Below are the code and all the weights of a small trained network. Each question names an input and a target symbol and asks about switching units off, where a switched-off unit gives its printed mean instead of its output.

import numpy as np


def w(rows, s, z=0):
    codes = np.array(rows[::2]) - 128.0
    scale = np.full(codes.shape[1], s)
    scale[-1] = z or s
    return codes * scale


def f(y):
    return np.maximum(y, 0)


def softmax(a):
    e = np.exp(a - a.max(-1, keepdims=True))
    return e / e.sum(-1, keepdims=True)


def log_softmax(a):
    a = a - a.max(-1, keepdims=True)
    return a - np.log(np.exp(a).sum(-1, keepdims=True))


def net(x, mask):
    ids = ['βζθμπτψω'.index(c) for c in x.split()]
    T = len(ids)
    res = E[ids] + P[:T]
    r = res
    for j in range(2):
        rows = slice(4 * j, 4 * j + 4)
        q, k, v = (r @ M[0][rows].T for M in (Q, K, V))
        z = softmax(np.where(np.tri(T) > 0, q @ k.T / 4**0.5, -1e9)) @ v
        o = O[0][rows]
        res = res + np.where(mask[j], z, o[:, -1]) @ o[:, :-1]
    y = f(res @ A[0][:, :-1].T + A[0][:, -1])
    res = res + np.where(mask[2:6], y, B[0][:, -1]) @ B[0][:, :-1]
    return log_softmax(res[-1] @ U[:, :-1].T + U[:, -1])


Q, K, V, O, A, B = {}, {}, {}, {}, {}, {}
E = w([
[126,131,219,125],'β',
[115,149,167,159],'ζ',
[174,47,129,59],'θ',
[117,150,183,162],'μ',
[119,112,81,11],'π',
[148,78,108,33],'τ',
[124,134,235,94],'ψ',
[83,205,138,132],'ω',
],0.011)
P = w([
[1,60,193,146],'0',
[199,135,120,74],'1',
[195,138,112,81],'2',
[189,145,110,83],'3',
[179,140,104,92],'4',
[172,148,103,89],'5',
[166,148,103,86],'6',
[155,144,96,94],'7',
[147,142,93,94],'8',
[140,145,94,89],'9',
[137,143,97,91],'10',
[128,149,92,78],'11',
[121,140,85,89],'12',
[116,138,85,77],'13',
],0.0058)
Q[0] = w([
[116,92,177,163],'H1',
[200,162,125,110],'H1',
[187,106,82,41],'H1',
[53,141,106,87],'H1',
[65,171,184,162],'H2',
[76,49,213,54],'H2',
[50,178,184,223],'H2',
[114,4,106,169],'H2',
],0.022)
K[0] = w([
[199,117,133,103],'H1',
[73,136,125,81],'H1',
[50,55,149,124],'H1',
[142,140,86,192],'H1',
[196,168,136,168],'H2',
[136,108,251,145],'H2',
[236,156,114,173],'H2',
[155,33,155,74],'H2',
],0.025)
V[0] = w([
[58,222,70,164],'H1',
[62,74,161,117],'H1',
[116,136,175,32],'H1',
[128,58,96,142],'H1',
[142,148,130,64],'H2',
[166,154,175,47],'H2',
[182,10,159,151],'H2',
[145,69,25,26],'H2',
],0.014)
O[0] = w([
[69,27,112,83,128],'H1',
[216,115,175,136,222],'H1',
[119,122,221,128,254],'H1',
[189,206,109,105,83],'H1',
[94,175,161,125,157],'H2',
[66,194,149,155,187],'H2',
[124,169,3,132,31],'H2',
[155,195,132,9,33],'H2',
],0.014,0.0061)
A[0] = w([
[28,200,100,186,2],'N1',
[118,45,126,8,177],'N2',
[87,3,55,113,61],'N3',
[229,104,21,153,127],'N4',
],0.014,0.0014)
B[0] = w([
[83,34,119,115,166],'N1',
[16,54,101,74,241],'N2',
[252,189,138,169,253],'N3',
[79,140,7,162,180],'N4',
],0.016,0.012)
U = w([
[29,79,113,188,254],'β',
[140,108,111,131,53],'ζ',
[94,163,107,121,146],'θ',
[152,133,134,157,18],'μ',
[125,117,122,48,101],'π',
[181,188,185,84,142],'τ',
[135,186,254,227,164],'ψ',
[192,60,129,76,63],'ω',
],0.0047,0.003)

Each question gives the input, a string of symbols that net reads in full, and the target symbol t.
The units are the heads (4 rows each of Q, K, V and O) and the neurons (one row each of A and B). Each row of codes is followed by its name. A weight is (code - 128) times the scale printed after its matrix; where a second scale follows, it is the last column's (O, A, B and U).
mask holds one flag per unit, heads first, then neurons. A switched-off unit (its flag False) gives its mean, the last column of its rows in O or B, instead of its output. The means were averaged over made-up inputs and are rounded, as every weight is.
A unit's drop is (log p(t) with every unit on - log p(t) with that unit switched off) / (log p(t) with every unit on - log p(t) with every unit switched off).
most important unit: the unit with the biggest drop
k most important neurons: the k neurons with the biggest drops, biggest first
heads that matter: for each layer, one digit per head in row order, 1 if its drop is at least 0.15 and else 0, layers parted by /
drop of u: that unit's drop, to one decimal
input ζ ω ω ω, target β: most important neuron -> [N3]
input μ μ τ π τ θ ω ω ζ ω π, target μ: heads that matter -> 11
input ψ θ β θ μ τ π, target ψ: heads that matter -> 10
input β β μ ω β, target β: heads that matter -> 11
input μ ω ω π β τ τ, target μ: heads that matter -> 11
input ψ τ τ ω β τ ω ω β τ θ, target ψ: 3 most important neurons -> [N2, N4, N1]
input θ ω ω, target β: 2 most important neurons -> [N3, N1]
input θ β θ ζ ζ ψ ω ζ μ ω θ θ, target θ: 2 most important neurons -> [N4, N3]
input τ ω ψ ψ ω ψ τ ω β π ω ω β, target β: 2 most important neurons -> [N1, N3]
input μ ω π, target μ: 2 most important neurons -> [N3, N4]
input ω τ τ τ, target ω: 3 most important neurons -> [N3, N2, N4]
input π ζ τ μ θ θ ψ θ, target π: drop of N3 -> 0.3
input β ω ω ζ θ τ ω τ β π ω ψ ψ, target β: drop of N1 -> 0.7
input θ ω τ, target θ: drop of H2 -> 1.7
input ζ β θ τ θ β θ τ, target μ: most important unit -> N3
